Here is a tiny trained network, its code and every weight. The questions are about switching its units off for an input and a target symbol, where a switched-off unit gives its printed mean instead of its output.

import numpy as np


def w(rows, s, z=0):
    codes = np.array(rows[::2]) - 128.0
    scale = np.full(codes.shape[1], s)
    scale[-1] = z or s
    return codes * scale


def norm(h):
    return h / np.sqrt((h * h).mean(-1, keepdims=True) + 1e-5)


def f(y):
    return np.maximum(y, 0)


def softmax(a):
    e = np.exp(a - a.max(-1, keepdims=True))
    return e / e.sum(-1, keepdims=True)


def log_softmax(a):
    a = a - a.max(-1, keepdims=True)
    return a - np.log(np.exp(a).sum(-1, keepdims=True))


def net(x, mask):
    ids = ['Γαβδζηθλμξπφψ'.index(c) for c in x.split()]
    T = len(ids)
    res = E[ids] + P[:T]
    u = 0
    for l in range(2):
        q, k, v = (norm(res) @ M[l].T for M in (Q, K, V))
        z = softmax(np.where(np.tri(T) > 0, q @ k.T / 3**0.5, -1e9)) @ v
        res = res + np.where(mask[u], z, O[l][:, -1]) @ O[l][:, :-1]
        u += 1
        y = f(norm(res) @ A[l][:, :-1].T + A[l][:, -1])
        res = res + np.where(mask[u : u + 16], y, B[l][:, -1]) @ B[l][:, :-1]
        u += 16
    return log_softmax(norm(res)[-1] @ U[:, :-1].T + U[:, -1])


Q, K, V, O, A, B = {}, {}, {}, {}, {}, {}
E = w([
[152,59,161,108,67,118],'Γ',
[197,77,136,127,97,178],'α',
[164,74,197,185,127,37],'β',
[81,141,134,121,5,44],'δ',
[98,159,67,253,176,164],'ζ',
[83,187,83,178,98,94],'η',
[134,49,84,152,85,156],'θ',
[137,148,59,140,76,56],'λ',
[124,172,114,180,108,176],'μ',
[140,137,129,211,174,195],'ξ',
[179,175,78,168,41,86],'π',
[27,164,154,121,146,90],'φ',
[82,158,134,116,95,178],'ψ',
],0.018)
P = w([
[66,135,144,200,175,164],'0',
[169,128,155,100,125,135],'1',
[119,134,139,151,155,83],'2',
[52,160,216,162,137,122],'3',
[173,127,154,98,123,126],'4',
[106,123,126,171,167,93],'5',
[100,141,65,133,98,247],'6',
[169,129,156,97,130,122],'7',
[89,122,106,187,179,103],'8',
[80,153,88,137,61,225],'9',
],0.015)
Q[0] = w([
[121,163,192,75,106,147],'0.h1',
[157,240,90,2,133,192],'0.h1',
[153,97,57,117,136,122],'0.h1',
],0.0086)
K[0] = w([
[106,180,143,126,126,156],'0.h1',
[142,169,103,155,119,255],'0.h1',
[135,222,63,65,187,58],'0.h1',
],0.0081)
V[0] = w([
[108,1,134,146,96,133],'0.h1',
[144,205,188,107,93,186],'0.h1',
[112,112,120,67,115,176],'0.h1',
],0.0079)
O[0] = w([
[99,158,205,107,239,108,228],'0.h1',
[98,148,188,145,250,125,178],'0.h1',
[170,151,75,95,2,133,2],'0.h1',
],0.0058,0.0022)
A[0] = w([
[149,86,183,149,148,81,128],'0.n1',
[183,126,117,102,70,196,3],'0.n2',
[119,61,106,103,124,130,173],'0.n3',
[168,132,120,122,81,75,128],'0.n4',
[250,95,102,175,202,170,191],'0.n5',
[140,189,13,67,84,175,219],'0.n6',
[123,185,136,84,143,166,37],'0.n7',
[115,172,105,126,121,212,89],'0.n8',
[104,189,204,148,123,185,171],'0.n9',
[188,151,114,111,169,143,28],'0.n10',
[71,155,69,114,181,144,215],'0.n11',
[105,146,177,82,88,135,122],'0.n12',
[103,161,139,118,100,125,143],'0.n13',
[90,71,81,144,150,103,166],'0.n14',
[105,96,156,120,148,98,37],'0.n15',
[176,30,202,76,100,75,111],'0.n16',
],0.012,0.0026)
B[0] = w([
[106,98,49,121,91,171,190],'0.n1',
[121,103,77,77,102,106,178],'0.n2',
[150,166,97,94,193,114,155],'0.n3',
[52,62,103,151,133,132,162],'0.n4',
[131,181,93,114,104,27,254],'0.n5',
[88,135,189,209,153,178,193],'0.n6',
[111,14,162,105,105,18,151],'0.n7',
[96,101,151,150,153,93,204],'0.n8',
[94,108,39,114,69,97,243],'0.n9',
[254,144,222,51,173,168,142],'0.n10',
[173,181,183,119,70,26,195],'0.n11',
[192,69,128,117,180,174,162],'0.n12',
[165,136,201,180,104,150,160],'0.n13',
[204,158,131,12,65,82,170],'0.n14',
[124,175,53,144,235,130,147],'0.n15',
[147,135,144,67,111,126,209],'0.n16',
],0.0071,0.0087)
Q[1] = w([
[166,206,25,104,106,254],'1.h1',
[213,151,138,112,98,125],'1.h1',
[105,106,162,210,50,227],'1.h1',
],0.0091)
K[1] = w([
[95,229,187,92,133,182],'1.h1',
[254,106,219,62,72,117],'1.h1',
[114,72,118,142,58,209],'1.h1',
],0.0077)
V[1] = w([
[181,174,139,175,2,77],'1.h1',
[204,62,63,132,119,233],'1.h1',
[116,131,193,136,105,213],'1.h1',
],0.0074)
O[1] = w([
[223,182,109,168,154,164,253],'1.h1',
[177,6,108,254,128,170,36],'1.h1',
[117,255,128,7,125,63,18],'1.h1',
],0.0082,0.0062)
A[1] = w([
[136,104,111,91,196,77,31],'1.n1',
[141,176,110,112,110,91,98],'1.n2',
[58,123,150,208,230,129,253],'1.n3',
[168,160,39,184,212,134,83],'1.n4',
[170,91,126,91,110,133,172],'1.n5',
[82,152,66,148,108,173,199],'1.n6',
[222,88,160,21,195,57,114],'1.n7',
[122,149,99,106,77,207,113],'1.n8',
[82,203,106,81,91,220,107],'1.n9',
[159,103,75,148,152,109,67],'1.n10',
[206,118,159,105,191,112,95],'1.n11',
[93,107,165,146,79,132,155],'1.n12',
[246,202,181,66,139,85,96],'1.n13',
[208,86,82,85,160,124,126],'1.n14',
[129,114,91,120,140,188,122],'1.n15',
[129,140,189,132,117,114,164],'1.n16',
],0.011,0.0039)
B[1] = w([
[118,192,149,133,128,115,158],'1.n1',
[106,34,89,143,112,145,219],'1.n2',
[140,156,86,73,83,210,247],'1.n3',
[90,98,173,115,141,131,239],'1.n4',
[144,173,102,119,97,87,208],'1.n5',
[142,174,135,172,131,173,239],'1.n6',
[28,165,118,179,99,131,254],'1.n7',
[74,185,49,196,158,79,171],'1.n8',
[196,254,89,128,91,19,176],'1.n9',
[108,154,162,136,81,128,193],'1.n10',
[112,82,166,141,173,118,182],'1.n11',
[142,122,189,111,185,154,205],'1.n12',
[167,50,164,100,158,153,254],'1.n13',
[110,183,105,159,197,174,236],'1.n14',
[140,216,97,140,144,144,155],'1.n15',
[108,232,160,97,173,184,171],'1.n16',
],0.0073,0.0058)
U = w([
[69,101,83,87,141,162,137],'Γ',
[202,134,131,85,146,149,252],'α',
[12,118,121,193,161,87,4],'β',
[132,120,170,96,90,116,175],'δ',
[157,145,143,145,150,47,100],'ζ',
[134,167,127,130,116,132,54],'η',
[99,163,77,74,117,68,137],'θ',
[96,86,140,176,106,240,81],'λ',
[122,90,87,156,60,52,91],'μ',
[119,97,169,173,219,161,144],'ξ',
[159,116,158,175,120,139,76],'π',
[65,138,118,120,182,121,170],'φ',
[72,39,139,120,97,143,224],'ψ',
],0.011,0.0038)

Each question gives the input, a string of symbols that net reads in full, and the target symbol t.
The units are the heads (3 rows each of Q, K, V and O) and the neurons (one row each of A and B). Each row of codes is followed by its name. A weight is (code - 128) times the scale printed after its matrix; where a second scale follows, it is the last column's (O, A, B and U).
mask holds one flag per unit, layer by layer, with each layer's heads first. A switched-off unit (its flag False) gives its mean, the last column of its rows in O or B, instead of its output. The means were averaged over made-up inputs and are rounded, as every weight is.
A unit's drop is (log p(t) with every unit on - log p(t) with that unit switched off) / (log p(t) with every unit on - log p(t) with every unit switched off).
The circuit of an input: a set's keep is (log p(t) with only the set's units on - log p(t) with every unit switched off) / (log p(t) with every unit on - log p(t) with every unit switched off). Starting from the 12 units with the biggest drops (on a tie, the unit counted first), units are removed one at a time, each time the one whose removal leaves the highest keep (on an exact tie, the one counted first), for as long as the keep stays at least 0.8.
units of the circuit, in order: the units of the circuit, biggest drop first
most important unit: the unit with the biggest drop
top k neurons: the k neurons with the biggest drops, biggest first
top k neurons in layer l: the k neurons of layer l with the biggest drops, biggest first
input ξ φ α α φ α, target θ: top 2 neurons	(0.n5; 0.n11)
input β φ λ Γ ζ μ α μ α η, target λ: top 3 neurons in layer 0	(0.n6; 0.n2; 0.n5)
input λ δ ψ α φ α α ζ, target ζ: top 2 neurons	(0.n5; 0.n11)
input α η φ Γ μ α α α θ β, target λ: units of the circuit, in order	(0.n5)
input α α λ ζ, target λ: units of the circuit, in order	(1.n3; 0.n5)
input ξ α α π β ξ α ψ φ η, target λ: units of the circuit, in order	(0.n6; 0.n5)
input λ φ ζ α Γ ζ δ, target λ: units of the circuit, in order	(0.n6; 0.n5)
input μ α α, target ξ: units of the circuit, in order	(1.n14; 1.n11)
input ψ μ μ δ μ α, target ξ: top 2 neurons in layer 0	(0.n9; 0.n11)
input α μ ζ α β μ δ μ, target μ: top 2 neurons	(0.n9; 0.n7)
input α θ α μ, target λ: units of the circuit, in order	(1.h1; 1.n3)
input α α θ Γ, target λ: units of the circuit, in order	(1.h1; 0.n5)
input ψ θ ψ μ λ α θ ζ α, target μ: top 2 neurons in layer 0	(0.n5; 0.n14)
input ζ η α ζ θ φ, target θ: most important unit	0.n15
input η ψ ψ θ ξ α α ξ α β, target λ: top 2 neurons	(0.n11; 0.n5)
input ψ β α η α β, target β: top 2 neurons in layer 0	(0.n1; 0.n9)
input ξ α ξ α β, target β: top 2 neurons	(1.n7; 0.n1)
input ξ ζ ψ, target δ: top 4 neurons in layer 0	(0.n11; 0.n13; 0.n5; 0.n1)
input ζ ξ ψ δ δ λ β ψ η, target ζ: top 3 neurons	(0.n11; 0.n14; 0.n9)
input α α λ α δ λ π, target λ: units of the circuit, in order	(0.n6)
input α Γ ψ Γ λ, target λ: top 2 neurons in layer 0	(0.n4; 0.n6)
input α α ξ ψ, target λ: top 3 neurons in layer 0	(0.n5; 0.n11; 0.n9)
input β α α ξ ξ α β μ α, target β: top 3 neurons in layer 0	(0.n5; 0.n9; 0.n11)
input α ξ α θ, target λ: top 2 neurons in layer 0	(0.n5; 0.n11)
input Γ θ α α, target ψ: top 2 neurons in layer 0	(0.n14; 0.n9)
input ψ ψ λ Γ, target θ: top 2 neurons in layer 0	(0.n1; 0.n16)
